Below is a small trained network, with its code and all its weights. Each question gives an input and a target symbol and asks what happens when units are switched off, that is, made to give their printed mean instead of their output.

import numpy as np


def w(rows, s, z=0):
    codes = np.array(rows[::2]) - 128.0
    scale = np.full(codes.shape[1], s)
    scale[-1] = z or s
    return codes * scale


def norm(h):
    return h / np.sqrt((h * h).mean(-1, keepdims=True) + 1e-5)


def f(y):
    return np.maximum(y, 0)


def softmax(a):
    e = np.exp(a - a.max(-1, keepdims=True))
    return e / e.sum(-1, keepdims=True)


def log_softmax(a):
    a = a - a.max(-1, keepdims=True)
    return a - np.log(np.exp(a).sum(-1, keepdims=True))


def net(x, mask):
    ids = ['αβδεζηλμξπστφψω'.index(c) for c in x.split()]
    T = len(ids)
    res = E[ids] + P[:T]
    u = 0
    for l in range(2):
        q, k, v = (norm(res) @ M[l].T for M in (Q, K, V))
        z = softmax(np.where(np.tri(T) > 0, q @ k.T / 3**0.5, -1e9)) @ v
        res = res + np.where(mask[u], z, O[l][:, -1]) @ O[l][:, :-1]
        u += 1
        y = f(norm(res) @ A[l][:, :-1].T + A[l][:, -1])
        res = res + np.where(mask[u : u + 4], y, B[l][:, -1]) @ B[l][:, :-1]
        u += 4
    return log_softmax(norm(res)[-1] @ U[:, :-1].T + U[:, -1])


Q, K, V, O, A, B = {}, {}, {}, {}, {}, {}
E = w([
[125,71,133,97,156,189,178,132,80],'α',
[146,77,144,85,159,136,186,93,143],'β',
[130,126,129,72,118,198,211,143,127],'δ',
[161,59,148,90,144,172,185,98,163],'ε',
[125,86,186,88,101,174,156,110,141],'ζ',
[152,109,113,66,171,94,168,82,143],'η',
[95,111,110,84,102,187,175,93,125],'λ',
[166,159,184,95,118,146,182,136,200],'μ',
[127,143,147,154,194,181,196,124,135],'ξ',
[100,138,88,138,212,158,162,98,71],'π',
[121,125,203,125,109,141,128,78,210],'σ',
[110,52,111,160,221,103,107,19,149],'τ',
[111,162,163,168,210,82,153,94,140],'φ',
[58,150,156,157,148,254,122,109,151],'ψ',
[26,134,123,75,104,67,95,3,169],'ω',
],0.008)
P = w([
[129,158,129,45,184,155,107,124,136],'0',
[41,28,184,52,239,254,115,77,216],'1',
[179,127,75,140,114,94,118,169,119],'2',
[28,70,170,177,107,232,135,34,157],'3',
[218,181,93,134,84,113,131,115,76],'4',
[48,87,243,171,128,198,156,34,84],'5',
],0.0084)
Q[0] = w([
[125,139,168,45,233,179,122,76,134],'0.h1',
[41,109,163,56,181,79,109,253,125],'0.h1',
[191,129,50,176,95,87,75,218,134],'0.h1',
],0.0068)
K[0] = w([
[136,175,170,131,113,88,154,85,57],'0.h1',
[140,131,177,2,210,118,108,166,106],'0.h1',
[35,125,113,131,169,170,59,181,208],'0.h1',
],0.0081)
V[0] = w([
[151,200,102,94,149,99,195,166,76],'0.h1',
[77,87,68,137,113,117,254,43,225],'0.h1',
[72,222,49,96,162,119,35,105,217],'0.h1',
],0.006)
O[0] = w([
[76,110,74,126,161,73,130,221,151,139],'0.h1',
[102,113,254,97,142,118,57,199,26,253],'0.h1',
[122,112,156,239,32,46,241,137,42,169],'0.h1',
],0.0063,0.004)
A[0] = w([
[153,51,152,140,198,146,151,52,182,192],'0.n1',
[2,9,88,145,165,202,56,212,246,8],'0.n2',
[196,213,144,129,82,191,148,96,117,151],'0.n3',
[160,248,103,70,153,51,190,226,124,167],'0.n4',
],0.0047,0.0018)
B[0] = w([
[116,190,112,105,148,152,174,127,116,254],'0.n1',
[128,209,79,101,102,1,124,194,102,252],'0.n2',
[130,140,109,131,135,54,177,175,117,186],'0.n3',
[114,73,182,122,148,159,74,155,114,169],'0.n4',
],0.0086,0.0048)
Q[1] = w([
[212,52,148,170,90,147,93,159,106],'1.h1',
[172,168,160,166,118,79,184,140,8],'1.h1',
[161,31,60,244,90,133,112,119,170],'1.h1',
],0.011)
K[1] = w([
[6,92,136,179,174,100,127,113,175],'1.h1',
[94,187,125,196,84,110,50,94,153],'1.h1',
[36,57,145,64,111,115,222,108,162],'1.h1',
],0.011)
V[1] = w([
[134,134,92,77,14,195,131,192,105],'1.h1',
[96,57,75,54,99,73,84,32,67],'1.h1',
[95,169,31,202,196,219,126,162,2],'1.h1',
],0.0072)
O[1] = w([
[111,6,170,141,160,110,234,145,162,54],'1.h1',
[52,71,1,149,86,194,124,221,139,71],'1.h1',
[176,111,147,240,189,173,87,131,143,251],'1.h1',
],0.0097,0.0025)
A[1] = w([
[101,154,101,91,175,96,94,145,134,14],'1.n1',
[205,134,72,247,129,37,176,130,148,5],'1.n2',
[121,163,42,132,118,84,110,182,154,239],'1.n3',
[86,200,119,102,113,142,159,72,137,11],'1.n4',
],0.012,0.0029)
B[1] = w([
[131,161,147,102,51,157,83,158,151,239],'1.n1',
[132,164,124,110,8,190,193,172,176,204],'1.n2',
[175,69,122,167,151,70,154,83,139,252],'1.n3',
[159,90,85,162,143,167,121,111,92,243],'1.n4',
],0.016,0.0045)
U = w([
[162,101,95,131,194,130,104,146,231,213],'α',
[145,88,101,85,74,97,56,193,133,39],'β',
[90,154,181,86,135,33,158,148,157,191],'δ',
[54,151,141,67,109,195,65,150,143,110],'ε',
[150,106,86,50,173,211,136,95,181,145],'ζ',
[117,85,85,175,109,31,182,120,104,136],'η',
[52,99,150,146,202,125,143,182,130,253],'λ',
[96,204,111,76,102,64,193,85,61,22],'μ',
[125,255,126,139,130,75,76,152,96,162],'ξ',
[150,161,133,157,61,163,191,130,174,208],'π',
[143,75,123,100,143,189,177,54,88,36],'σ',
[113,113,113,193,145,250,70,175,124,60],'τ',
[204,129,55,182,153,140,114,77,111,90],'φ',
[151,88,220,172,189,135,113,72,148,177],'ψ',
[57,58,158,157,101,177,138,166,63,70],'ω',
],0.0095,0.0021)

Each question gives the input, a string of symbols that net reads in full, and the target symbol t.
The units are the heads (3 rows each of Q, K, V and O) and the neurons (one row each of A and B). Each row of codes is followed by its name. A weight is (code - 128) times the scale printed after its matrix; where a second scale follows, it is the last column's (O, A, B and U).
mask holds one flag per unit, layer by layer, with each layer's heads first. A switched-off unit (its flag False) gives its mean, the last column of its rows in O or B, instead of its output. The means were averaged over made-up inputs and are rounded, as every weight is.
A unit's drop is (log p(t) with every unit on - log p(t) with that unit switched off) / (log p(t) with every unit on - log p(t) with every unit switched off).
The circuit of an input: a set's keep is (log p(t) with only the set's units on - log p(t) with every unit switched off) / (log p(t) with every unit on - log p(t) with every unit switched off). Starting from all 10 units, units are removed one at a time, each time the one whose removal leaves the highest keep (on an exact tie, the one counted first), for as long as the keep stays at least 0.8.
units of the circuit, in order: the units of the circuit, biggest drop first
most important unit: the unit with the biggest drop
top k neurons: the k neurons with the biggest drops, biggest first
top k neurons in layer l: the k neurons of layer l with the biggest drops, biggest first
input ε φ ε ψ, target ε: most important unit => 0.h1
input φ α σ σ, target σ: units of the circuit, in order => [1.n4; 1.h1]
input λ β β, target ω: top 2 neurons => [0.n2; 1.n3]
input μ β ω δ α ξ, target α: top 3 neurons => [0.n2; 1.n3; 1.n1]
input ξ α η, target ψ: units of the circuit, in order => [0.n4; 0.n2; 1.h1]
input τ ε η ξ, target η: units of the circuit, in order => [1.n3; 0.h1; 0.n2]
input φ π η π δ, target τ: units of the circuit, in order => [0.n2; 1.h1; 0.n4]
input ψ ψ λ, target π: units of the circuit, in order => [1.n2; 1.h1]
input φ φ ψ ω α δ, target α: units of the circuit, in order => [0.h1; 1.h1]
input ε φ ψ ψ δ λ, target δ: units of the circuit, in order => [0.h1; 1.h1; 0.n2; 0.n3]
input ω ε σ, target η: units of the circuit, in order => [1.h1; 0.n1; 1.n3]
input λ μ φ η, target φ: units of the circuit, in order => [1.n4; 1.h1]
input ψ δ ξ ζ δ ψ, target δ: units of the circuit, in order => [1.h1; 0.h1; 0.n2; 1.n4]
input τ β δ η, target δ: top neuron => [0.n2]
input δ δ φ ε δ, target ξ: units of the circuit, in order => [1.h1; 0.n3]
input τ π η λ, target η: units of the circuit, in order => [1.n3; 0.n2; 0.h1]
input ξ μ π α ε, target τ: top 3 neurons in layer 0 => [0.n2; 0.n3; 0.n1]
input ψ η ξ ε, target ξ: units of the circuit, in order => [0.n2; 0.h1]
input ψ ξ σ η π, target μ: top 2 neurons in layer 1 => [1.n3; 1.n1]
input ψ ψ α τ, target α: top 2 neurons in layer 0 => [0.n2; 0.n1]
input δ π ζ α, target ζ: top neuron in layer 1 => [1.n4]
input β φ ψ β σ ε, target σ: top 2 neurons => [1.n4; 0.n1]
input η τ β, target φ: top 2 neurons in layer 1 => [1.n3; 1.n1]
input π π ψ π ε, target π: top 2 neurons => [1.n2; 0.n3]
input ω ψ φ ψ, target φ: top 2 neurons in layer 1 => [1.n4; 1.n3]
input ω π α φ, target α: top 2 neurons in layer 1 => [1.n3; 1.n1]
